Each row comes from the steps of one path. Every step used is in the known rows, and no mark comes twice. Write the path behind each row, first mark first.
Each row is shifted at random along 5 fixed directions that mean nothing.
Known rows:
z-u-k-b-x-j-e-l:  -19  322  287  299  -27  -52  -11  -31   44   75   92  -26 -194 -246  -14  136 -125  -42   15    7 -204  -14 -339 -103  -72 -197   28  -78 -432  -35   64 -432  -65 -128  466 -313  302   56 -286  -97  225   26  216  194  272   22 -383  367   58 -183 -225  -10  -55 -139 -205  106
z-q-u-k-b:  -85    9  197  303  -51  -97  -63   22   88   24  -11   50 -162 -129   27   53   28  -76  -93   23  -72   24  -89  -50    5 -217  100  -96 -154  -86  -44  -62  -85  -67  162  -18  105   64 -103  -24   86   61   19  -38   17  113 -209  111  -19 -165  -97   10   24 -208  -78  -39
k-n-q-u:  -29 -133  131  443   72  -98 -171   -5   86   18 -223  -18   -5   32  -27 -141   76  -96  -74   40    5  -75   60   52  -85  -19  188 -167 -163  -93  -22  406  -52  -56   22  160   26  126  -48  228  -93  -51   -1 -369 -147  161 -245  -85   35 -195   66   65  -28 -228  121 -130
c-x-b-k-n-u-q-z-l: -331  262  188  491 -346  -99   67    8  -53  -66   47 -199 -124 -276   31   80   63  207 -107  150   52  319 -385  -82  103   52   26 -203  -12 -537  -51  226 -295  182  139 -189 -106   53  117   28  227 -139 -194  135  -23  344 -227  148   28 -298 -208  322  -93   84 -288  -20
z-l-a-q: -200  144  -85   45 -208   83   74  -32   51 -128  -76 -141 -245  -74    4  211   85  151  -31   76  140  190 -239  -18  282  148  -57  128  106 -156   55  -48  -70  149    1 -232 -119   53   59  -23  177  -91  -95  134  177   43   71  109 -150  -88 -201  138  -64   23  -74  -52
b-x-e-j-c-l:   46  283   60   61   25 -131   75   46   27  238   14   53  203  -60   38  -63   52   47  236   46 -127  -18 -156   27 -162    0  -61   58 -265   93  -74 -246  -33 -165  182 -295  248   65  -81  107  194   46   59    6  -15  165 -231   98    9   48  -56   20 -201   40   14  143
j-k-b-x-e-l-y:   11   23  -68 -132 -166 -120   21  122 -116  137   17  -52  214 -142 -118  -40   18  174  349 -283    3   88 -142  117  -94   17   61  -54  -56   47  -59 -153   14   -4 -223 -208  214  111 -115   51  183   73   -8   45   59  -58   87 -162   67   15  307   46 -114  213   -6  209
j-x-e-l-c-y-a-z:  -90  187    3    9  -13  -63  -41 -106  -16  -57    6 -163  217 -154  -76   30  -46  316  287  -91  124  201  -72  124   35   51   33   22   30   95    7  -94   92  -54 -162 -244   68  167   30   81  237   -3  -17  -34   52  -61  -67   14 -133   31   11   27 -198   58 -172  199
a-q-u-k-b-x-e-j: -185  100   54  140   33  127  -21 -177   84 -126 -229   87   -5  -48 -173   32 -416    3  208  -54  -49 -105 -219  -67  -33 -174  -43  -47 -115  287   66 -281  174  -28   53 -211  265  284 -220   -6  177  161   73    3  -35  -93  -99  -43   -4   73    5   35   30 -256  -52  -13
a-q-u-k: -224   95   70  274 -307  -85   97   93  -63   55   49  -40  125  -74 -108   14   77  123   62  105   80  161 -215   69    3  120  -54 -134   26 -208   31  151 -105   75 -140  -38  -25  -20  188   88   46  -83 -230   -1 -104  113  -73 -208 -126  -67   -2  106 -182  -70   12  -42
z-q-u-k-b-x:  -53  110  221  301 -124 -233   53  -41   88  111  125   76  -80 -178  115   46   77 -174  -62  -12 -247  -42 -195 -145   27 -367  -25 -121 -235 -120 -150 -196 -108 -150  389 -165  277   63 -193  -54  130   65   36  -21   17  143 -309  182  -47 -114 -109  -39  -89 -140 -118  -28
x-e-l-c-y-a-z-q-u: -118  363  116  296 -331 -371  -30  195   60  385   82 -227  338 -117  252   13  545  128  144   88   92  296 -235  218  -72   70  108  -49   16 -256 -155  151 -246  -59 -139 -354   72   33  234  124  321 -221 -161 -270  -43  260 -495  -48 -269 -198 -112   62 -435   58   30   45
x-e-j-b-k-n-u-q-z-a: -118  172   35  207 -401 -242  102  151 -126  165   79  -37  228 -220   -8   77  118  245   20  -24  131  218 -371   72  -63   83   25   11   59 -374 -146  109 -210  231 -103 -252  -31  106  189   64  253  -96  -90  183 -132  249  -87  -17  -25  -50   -7  352 -172  239 -117   13
j-b-k-n-z-q-u:  -72  -36  150  318  -62 -167  -32    5   85  -42  -86   29  -92 -190   36  -58   36   -4 -111  -37  -53   74 -166   35   27 -142   41  -26 -190 -199   10  154  -69   14  202   10  -57  215 -136   36   53   40  -46  -68  -21  216 -133  135   35 -142  -64   77  -68  -70  -62  -29
n-u-q-z-a-l-c-y:  -93 -121  -44  387   63 -154 -160   26   77 -172  -68   90   97    1 -145  162   68   86  205  -78  123   87  175 -147  150 -301   74   93   22  -16  -61  -21    5  -68  116  -21  107  238  -57  217  100   50   35 -124  101  314 -124   78 -156 -147   66  192 -215 -153 -173    8
y-a-q-u-k-n-z-l-c-e: -181   60  -23   54  -49  202  100 -234   66 -141 -137 -119  243 -237  -47   55  -99   56  105 -152   43   89 -108  128  273 -155 -107   44   77   94  -17 -253   76  256 -137 -178  119  192 -315  -12  251  122 -141   22 -144   63   32 -108 -173  203   37  -23 -330  -67 -292   18
c-x-j-k-u-q-z-l: -117   73  202  265 -250 -149  147  -68  -68    9  109   26    6 -227  -50   71 -151  187  165  -74 -248   71  -63 -116   -3 -326   29  -90  -94 -206 -137 -421   25    0  148 -194  286  -83 -132  -78  166  188   59  228  -40  164 -116  161   39   25   50   20 -187   23 -302   65
e-l-y-a-z-q:   41  270  -97   92 -170 -170  -12   82   34  208   87 -205    9   -1  261   95  277   59   37   20  201  196 -271  130  -25  154   54   64  106 -174  -61   41 -123   70 -147 -320  -21   11   32    3  247 -176   -4 -141  118   51 -221  -62 -214 -139 -176   -5 -181   59   31   55
a-l-c-x-k-u: -316    9    2   22 -420  -67   82  -42 -115  -21  -20  -24  186 -267 -260  -84   73  330  354 -116   38  146 -183    7  150   42 -140 -126   87 -156  -37 -199  130   69 -324 -160   42   66   89  101   34  -15 -237   85 -247  216   68  -39   36   -2  238  157 -356  190 -234  176
n-k-b-x-j-e-l:   -2  340   78   67 -322 -208   60  231 -210  420   27 -318  396  -62  107 -145  302 -156   11   31   32   59 -359  379 -361  211   40 -221 -245  -84   10  262 -202    7 -171 -176  227    4 -116  152  222  -99   14  -81  -60  123 -260 -243   92 -154  169   82 -168  228  228   60
q-u-k-n-z-a: -117  127    6   69 -228   60   78    3  -52   60   33 -103  225 -153   43 -114  115 -193 -122  -79   38   31 -178  200   40  -71  -41  -19  183  -42  -43   89 -101  232  -99  -78   28   15 -106 -111  249   71  -68   52 -133  138   10 -130 -107   72   67   71 -166  154 -161  -34
u-k-n-q-z-l-c: -251  232   19  273  -39  357  -71  -68   46 -215 -164 -266 -395  -79  135  168 -104 -216 -338  220   94  183 -263  137  240   17   -8   49  106   34  185  229  -12  294   56 -139  -19   57 -268 -101  266    0  104   25   42 -140  -80   80  -43  -73 -352   94  226 -136 -266 -106
j-b-x-e-l-c-y-a:   21  247   70   73  -13 -121   72 -112   97   51  164   -7   32 -213   24  160  -39  245  170 -112  -63  126 -208  -78  124 -124  -52   42 -174  -48 -150 -326  -21  -74  220 -358  161   86  -34    0  258   69   16   64  167  -46 -217  252 -129   49 -245    0 -192    1 -176  169
y-l-a-z-q-u-k-b-x-j-c: -217  167  113  241 -141  -78   34 -114  107  -97   56   30 -149 -255 -228  137 -355  122   73   14   79   98 -393  -27   90   -3   62  -39 -266   -7   66 -151   50   81   29 -250  142  372 -239    0  269  151  -62  151   88  -12   16  177 -144  -89 -168  101    8 -147 -168   70
a-z-u-k-b-x-e: -305  149  251  256 -108  -13  -54 -133   65 -231  -45    1 -211 -334 -327  104 -207  270  164   40   87  228 -379 -142  131   33  122 -131 -159  -88   62  -77 -108   73   92 -275  -11  355   79   22   97 -200  -55  138   63  150  -44  258   22 -332  -51  331   16  -92 -254  156
j-e-l-c-x:   40   25  -56   86   94  -39 -139   83  -50   -8 -138  -95  131    6  -86  -34   29   34  259  -91   48   39  264  101   -3   -3  -64   59 -160  237  157  -84  228 -121  -38   32   85   33 -134  152   91   85   33 -130  186  -38  -87 -114   -5  -70  145  -24  -83  -58  -86  114
e-l-y-a-z-u-k-n-q:   47  170 -168   63  -26   80    5 -274   -9   40  -22 -205  108 -154   38   -9  -47   32  155 -168  147   56 -225  101   63 -101   -6   36  205  -10  -22 -244  145  256 -171 -320  152  111 -249  -75  334   51  135  -37  -11  -33  -80 -101 -122  117   56   -6 -213   35 -200    0
l-c-y-a-q:  -78   73  106  398   58 -118  -92  -21  167    8  -92 -125   -4   24  -92   68  124  166   59   73  213  119  -90   86  101  110   83  -14 -130 -187  -23  170 -117 -178  -60  -52   82  112   70  259   40  -66  -59 -193  -22  107 -304  -59 -156 -141 -119  116 -144 -178   99   68
j-x-b-k-n-u-q-z-a-l-c:  -59  -28  134  401  -42  -92  -72  -54   39 -112   35  -15   24 -240  -63   50 -129  -24   15 -107 -129  -44 -175  -61  142 -299  -36   38 -112 -137  -49  -33  128 -121  312 -218  250  243 -347  100  126  102  186   77   24  142 -189  193   28  -69    2  100  -12  -94 -356   32
k-b-x-j-e-l-a-z-n-u:  -29  182  -86 -186 -243 -104   -9  -65  -93   42  -24 -134  302 -232   69   56   25  -50  165 -255 -115  -99 -196   94 -121 -211  -40   86  -15  117    4 -434   88   31  120 -395  265  225 -378  -40  293   59   88  149  203   -4  -46   75  -40   81  100  -29 -279  164 -140   52
k-u-q-z: -115   42   40  183 -133   92  -29   84 -105  139    5 -233   14  134   82  -83  -42 -390  -58  119  -20   19  -30  167 -154  -48   48  -40   43    9  103  208  -12   65 -130   55  198  -87 -246  -11   74   86  231  -85 -177   42 -116 -278    6   91   12 -112  164  -81   13  -78
q-u-k-n-z-l: -113  -79   93  414   39   -5 -195   68   25  -78 -190  -55  172  -60 -196 -204  122 -100  107  -31  161   39   68  200  -29  126  210 -114 -155  -28   54  337 -201  141 -228  151  -17  208  -37  175   53  -33 -118 -234 -118  310  -40 -174  -58 -259  318  240  -81  -55  -45   12
u-k-n-z:  -31   95  238  409   10   39  -48  -88   90    1   91  -54   52 -230   29   -1   50  -41  -54    3 -168  -66 -262  -33   37 -147   62    1 -117 -253 -132   -5 -254   40  240 -161  155  -41 -210   57   -9  -94   25  120  -64  104 -296  175   38 -135 -105  113 -129  -36 -221   87
l-a-z-q-u-k-n: -297  135   42  313 -224   28  -40  -54   25  -64   21 -107  -99 -235   10  -11   25  -20  -54   33   60  145 -233   77  180  -25   63   63  148 -195   65   39  -32  106  -43 -191    1   96  -83  -33  222  -53 -127   51   39   61  -87    7 -164 -152 -162  124  -50  -53 -221  -71
c-e-j-b-k-u-q-z-a-l-y: -145  155  -88  217 -278  -35  149  149 -155  117   62  -22  105    9  -27   54   33  -68  147 -102  114  149 -221   19  -24  -21  -26  105  -14  -96  -22 -292   23   47  -68 -177  197   66 -123   48  280  113  173  124  -71  305  -62 -142 -105   47   -9   46 -189   15 -128   96
n-u-k-b-x-j-c-l-y-a-z:  -93  334   68  230   52   35  -88   29    9  -60   45 -136   17  -91 -185   11 -184    9   83   29  210   56 -535  213 -150  107  133  -94 -231   90   49  -19 -109  -80  -21 -363  328  308 -366  125  318   49  127   30  -36  117 -192  -48  -84  -74 -173  103  -34 -187  -39  231
n-q-z-u-k-b-x-j-c-l-y: -114   23   64  387   83 -160 -137   44  -36  -49 -134   14   -9  -89 -359  -58 -136    8  202  -31  219   73  -80  134 -137  -25  202 -159 -287   63   99   13  -39  -30  -73  -48  185  386 -147  236  211  180   86 -110    2  247  -37 -109   -2 -168  155  250  -14 -165  -23  135
j-b-k-u-q-z: -204   -9  240  535 -169  -70  -18  106  -90  -80   84  -35 -274  -52 -163  103 -157   49  -64  148   30  204 -206  -60    0  102  121 -101 -265 -349  107  269 -164   48   69   99   -9   88   38   91  -31  -40   30   62  -59  164 -133   29   65 -196 -157  159  191 -177  -85   53
j-e-l-y-a-q-z:  125  -78   17  314   80 -219  -50   56  -16  102   55   26  131  -33  -23  193   30  217  227 -110  -35    4   84   35  -89  -51  193   44 -153 -114  -10  -28  -45 -144   49  -71   86   50  -27  211  -36  -79    2 -162  128  -28 -282 -157 -117 -100  -71  -77 -287 -226  -70   82
e-l-c-y-a-z-n-u-k:  -92  312  -43  277   18   59 -182 -111   88 -178  -91 -134   38 -119  -11  174   40  209  116  -27  318  212 -143   27  160   42   35   85   62  -49   77  -86  -63  148  -36 -205  -51  188    1   27  325  -43 -152  -68  193   70 -174  122 -221 -131 -133  181 -169  -48 -216   94
b-x-k-u-q-z: -302  303  260  411 -432  -71   88   94  -88  171  225 -167 -108 -113  127   43   17 -169  -89  252  -75  161 -479   16  -36   31  -17 -161  -75 -373  -10  233 -302   83   65 -205   99  -77    4  -23  123 -119  -33   31 -148  162 -288   23    3 -122 -258  113   48   29 -120    6
x-j-c-e-l:  -41  233   79   78   -7  -10   -7  101   -3  142  -49  -41   94  -58  -19   -4  -71   90  118   21   64   96  -60   96 -164  194   80   40 -191   22   86 -109    4   16  -63 -106    6   28  -13   91  132   37  -23   84   97   71  -24   -4   -1  -32 -119   -5  -70   -7   30  132
x-b-k-n: -186  -10  176  192  -99   52   71 -182   33 -102   40   41 -127 -307 -105   16 -215  264  -74  -68 -106   66 -272 -132  120   35   42 -103  -67 -370  -33  -66  -72   55   80  -96  -47  143   24  -55    8   -4 -145  239  -37   27  -40  211  141  -86 -106  140    8   80 -202   76
q-u-k-b-x-j-c-e-l-a-z: -286  359  161  255 -211   37   56  -29  -87  -26  103  -49   38 -243 -114   81 -230  -31  144  -38  -76   60 -321   16   -5  -16   42   30 -190   37   80 -328   -6   50  123 -304  254  182 -192   -7  360   53  -67  252  136   19  -95   81 -104  -26 -268   37 -111 -135 -254  126
e-l-y-a-z:  -61  126 -247 -118 -203  -11   24   63 -162   50   49 -203  185   52  -30    5   79  177  178  -76  365  222 -145  230  -45  385   40  -14  237  -29   60  138  -33  248 -546 -106 -118   82  162   25  209 -137 -154  -89    2  -52  120 -339 -183   18   73   63 -160  171   42  103
n-q-z-u-k-b-x-j: -207  209   67   78 -249  -69  113 -100 -119   -4  -25 -110  -32 -151  -64   33 -148  -91  -93   56   42   62 -324   67  -60 -134  -46 -220    7  -28   29  -59  -14  211   16 -184  113  169  -88  -86  281   78   47   96  -83   24  -23  -19   29   29  -12  141  -27   36  -78  -58
k-n-u-q-z-l-y:  -96  -98 -228  -58 -279  -29   82    6 -116   31  125 -115  220 -141   94   92  119  -23   73 -194    9  125  -83   34   59 -239   -4   43  349 -137 -133 -109  -97  265 -176 -143  129   -2 -205  -86  175   65   17  116  -80  117  115 -140 -143  179  133   19 -227  227 -288  -85
u-q-z-l-a: -146  -79  -43  302 -138 -130  -53  119  -80  -68   70  -43    8  -23 -123  128  113   82  120   43  190  171  136    0  160  130  127   53   23 -223  -20  158 -218  183 -186   24 -102   94  197  129  115  -80 -144  -24  130  181   66  -69 -166 -198   89  292    6   39  -99  -22
a-z-q-u-k-b-x-j: -226   93  206  246 -231 -237   22  -84   36  -11   57   73   82 -227  -82  -25 -124    6   89  -41 -105   16 -276  -44  -88 -203   46 -179 -151  -68  -84 -205  -39  -44   61 -248  245  287 -104   -2  150   26  -44   48  -50  139 -140   67  -68 -144   36  109 -135  -85  -84   43
j-c-e-l:   -6  111    0   95  166   69 -106   99   -7   41 -196  -72  -14   59  -76  -56  -69   -6  153   33  186  136  171  123 -105  250  107   83 -208  161  219  106   83   15 -115  121  -99   81  -35  168   78   40   -7 -103  125   88   75 -137   22  -86  -30  -11   64 -102   67  103
q-u-k-n-z:  -96  -19   66  299  222  267 -199  -84   72 -194 -191  -40   -9  -12  -98 -154 -246 -271  -36  -20   24 -117    0  134   -5 -120   95  -14  -42  210  164  176   45   79    7  102   78  154 -346    2   76  141   67 -137  -56   -9  -71 -103    9  -26   37    8  135 -232 -117  -46
e-j-k-n-z-a:  121  -80    4  154  101  -37 -118    8   23  -16 -303   41   96   -3 -116 -146  -26   65   83 -177  192  -86  100  189  -69   74  126  112  -88   42   11   66   24   70 -171  107   15  159  -81  138  121   79    3  -81  -17  108   31  -55   87  -75  274  224  -67  109   41   70
z-l-a-q-u-k-b-x: -242  181  117  395 -300 -123   32   69   -2   20    6 -142  -62 -101 -100   44  210 -115   41   54   42   89 -299   57  139   69   21  -89 -191 -191  -20   63 -226   -3   61 -185  195  129  -24  112  227  -79  -96  -24   31  214 -175  -58 -166 -224  -21  190 -111 -106  -35  -34

Write each row's path:
 -59  132  153   18 -293 -149  118  -97   -8  121   99  -68   87 -380   10 -159   68  -31   46  -96  -75   39 -363  117  -10 -159 -101  -42  -72 -205  -86 -144  -99  132  120 -230   42   82 -109  -38  140    8   -2  142  -94  208  -21  174   69   27   14  145 -210  227 -213   32 -> j-b-x-k-n-z-u
-268  189  -67  265 -254  121   47   85  -30   76   19 -264   26  -45  -92  -76   18    4  -89   67  348  213 -428  345   43  348   46 -143  186 -197  110  379 -115  135 -443  -97   -5    3  -14   49  193  -48 -146 -112 -168  -18  -89 -457 -230   -5 -107   56  -52  -52   36  -28 -> l-y-a-q-u-k-n
-319  131 -117 -185 -546  -74  305  -64 -208   29  -55 -113  142 -276   94  -71  -80  229 -127  -82  130  222 -413  174   -2   91 -273 -141  263 -217   52    3   34  320 -273  -73 -226  129   64 -208  351  132 -289  202 -134   57  188  -40    5  231   50   82 -232  452 -152  -39 -> e-j-x-b-k-n-z-q-u
-227  168  107  140  -35  208   63 -202    5 -214 -109 -142 -457 -138 -121  215 -344   89 -183  135  170  184 -268   45  153  -16   50  -68   60  -28  216  -35   51  205   33  -59  -80  117  -66 -145  203    8   21  124   19 -134  -23   21  -15    8 -377   30  121 -267 -202  -67 -> y-a-q-z-u-k-b
  50  320   71  207 -130  -19   38    2   87  219 -175 -229  134 -124   92  -22   80  238   81   57   37   76 -345  136   -2   55  -85  -56 -154  -59 -127    3   79   54  -36 -297  201  -90 -181  172  239   20   22  -59 -163  -86 -339   71   87   -8  -16   90 -209   65  -32   47 -> y-l-c-x-e-j-k-n-q
-279  381  192  441 -199  -61   50  -28  107   89  -22 -109   45 -115  -58  140   -4  121   58   93   99  115 -519   61   60   11  -18 -125 -151 -115  -85  -74 -191 -106   31 -338  302  146    6   89  337  -30  -81  -46  -95   49 -497   11 -191  -46 -270  143 -211 -174  -47   70 -> l-c-y-a-q-u-k-b-x-e-j
 139   75  228  395 -134 -479  -72  160   20  382 -110   -3  463 -201 -112 -272  398  132  361 -131  -10  -62 -149  181 -212   34  143  -71 -344 -277 -198   91 -256 -119  -15 -162  228  111   66  325   58 -192  -67 -191 -171  402 -376   -6   86 -255  464  331 -409  225   65  129 -> b-x-e-j-k-n-z-u
 -25  222  193  516  187   31 -252  -19  177   11 -365  -46 -106 -138  -26  123   14   62   78   77   48  -47 -109  114  -27  -60  302  216 -246    5   58  -14 -107 -100  259 -232  104  252 -135  271  176   -5   53 -100  141  147 -372  200   48 -287 -249  254   30 -319  -83    3 -> x-e-j-c-l-a-q-z-n-k-b
-217  110 -134  104 -165  -49 -153  128  -86    8 -286 -203   29   -9 -204    7   93  197  302   30  370  261   32  210   50  317  146   73  147  -18  268  253   35  231 -394  -90 -267  196  285  160  208 -142 -188 -140  124   55  115 -275 -100 -196  123  271  -43   16   36  -49 -> x-e-l-a-q-z-u
-246  246   90  360   56   22  -70 -211  102 -238 -208 -140 -199  -98  -94  113 -183   31  -87   63  243  152 -219   32   53  -87  117 -134  -59  -67  124  135 -116   11  159  -67    1  286 -135   85  228   58  -65 -123   48  117 -167  -47  -97 -137 -229  145  -21 -230  -67  -12 -> c-y-a-q-z-n-u-k-b-x
-363  449  100  459 -353   11   51  107 -108  -23    2 -212 -255 -183  -18  282  179  263   24  213  247  432 -294  -50  254  247   35   57   35 -410  189   13 -254  269   71 -191 -284  -92  336   68  296 -294 -343  169  240  136 -156   80 -161 -327 -443  274 -202  -83 -246  -17 -> c-e-l-a-q-z-u-k
-203  304   91  342  -83 -100  -98  193 -130  119 -108 -102    1 -116 -287  -73   82   10  230  108  261  163 -147  246  -71  251  172    9 -254    4  169   49 -167   23 -122 -122   96  212   86  200  381  -20  -62   -2   26  240 -138  -91  -28 -213    8  352  -11  -25  -78  129 -> q-z-u-k-b-x-e-j-c-l-a
 -16   69   56  378   18 -107  -17 -223   40  -13   42  -66  122 -258 -124  -19  118  288  196  -97  108  123 -201  -18   95  -99  128 -100  -43 -272 -169 -207 -117   60  -21 -267  146  166  -68  161  171  -79  -30  -81 -109  276 -248   63  -90 -143   52  181 -399  -73 -198  109 -> c-l-y-a-z-u-k-n-q
-112  225  158  508  215  186 -188 -109  221 -160 -106 -217 -135 -123  -28   40   62  -60 -100   66  204  118 -213  151  219   42  160   37 -157 -101    8  138 -268   43   51 -131  109  149 -242   77  257    1   55  -89   39  159 -323  159 -138 -216 -178  196  -22 -117 -198  122 -> u-k-n-z-l-c-y-a
-281  180    8  448  -44  103  -13  -64   92 -169  -45  -74 -118  -22 -235  136 -119  254  102  112  274  235 -195  -64  211  125   70  -64  -88 -153  126   86 -101   64  -55    3  -78   93   80  129  206   85 -246  -20   77   53  -87  -14 -218 -154 -187  142 -121 -229  -50  -38 -> c-y-l-a-q-u-k
-389  234   46  371 -356  -99  -12  193  -85   15  -68 -212  126  -90 -225  -30  146   91  213   98  219  333 -261  110  164  218  -31  -88   21 -164   74  292   -2   60 -261 -256   40  213   97  167  229  -95  -62  -72 -148  354 -117 -202  -70 -243  166  312  -79   86 -109  166 -> b-k-u-q-z-a-l-c-x-e
-247  417  203  453 -150  101  -58  108  136   62  -40 -277 -150  -45  -96   68  -24  -96  -25  247  126  128 -601  108   69  229   86 -150 -312  -64   87  316 -209   -2   75 -314  156  130 -168  153  237  -96   -9  -96  -12  -15 -337  -38 -110 -278 -264  123  101 -291   64   -6 -> y-l-a-q-u-k-b-x-e
-357  145  -39  234 -419   49  118   37 -114  -59  -12 -187  -39 -216  -59  108  148  121 -168  117  203  310 -327  147  228  205  -70  -65  238 -272   26  307  -69  354 -228 -157 -135   70   93   83  190 -175 -175   81 -107   93   32 -108  -89 -122 -118  277 -189  138 -197   11 -> u-k-n-q-z-a-l-c
-171  105  272  249 -247 -344  156  -73  -10   64  215   95  150 -373 -103  105 -129  243   48  -34 -123   78 -356    6  -89 -146   74 -246 -278 -198 -128 -212 -105 -109  107 -297  208  268  -78   22  148  -36  -98   60  -24  143 -267   91 -105 -132  -67   49 -317  -89 -124  130 -> y-a-z-q-u-k-b-x-j-e
-222  171  179  308  -71 -154  178 -237   16  -28   38  -56 -185 -266 -232  112 -208  138   48   34   75  211 -212   25   64 -142   60  -94 -140 -181   81 -108  -34  -41  164  -65  135  201  -43   29  227  115   -8  119  -20  159 -111   -1  -86   38 -235   65 -165 -138 -211   63 -> j-c-y-a-q-z-u-k-b-x
-218  142  200  466 -113   59  -29   32   89 -185   -8   47 -395  -82 -134  211 -353  -30  -35   70  -61   61 -320 -110  201 -130   -4   35 -225  -29  111  -99  117  -69  274 -259  273  194 -329  -18  172   89  183   88  159   12 -186  273  -22 -147 -241   85  144 -224 -219   92 -> b-x-j-k-u-q-z-a-l-c
-260  500  302  415 -105   13  -90   77   14   39 -105 -225 -199 -160 -160  -32 -116  -69   76  187  207  254 -411  142 -149  293  150  -76 -396  -13  255    5 -112   29   57 -229  102  227  -88  115  294 -133   75   92  143  215 -192   86    4 -344 -248  199   62 -160  -67  178 -> a-z-u-k-b-x-j-c-e-l
-157  168  108   81 -101  -75  133 -243   76  -34  145  -50   27 -244 -173   96 -252  151  138  -99  -88   26 -332  -75    4 -131   77    5 -211  -62  -87 -368  -22  -62  143 -271  328  246 -268   34  220  167   64  299   17    9  -46  248  -67   82 -178    9 -207   21 -178  152 -> k-b-x-j-c-y-l-a-z
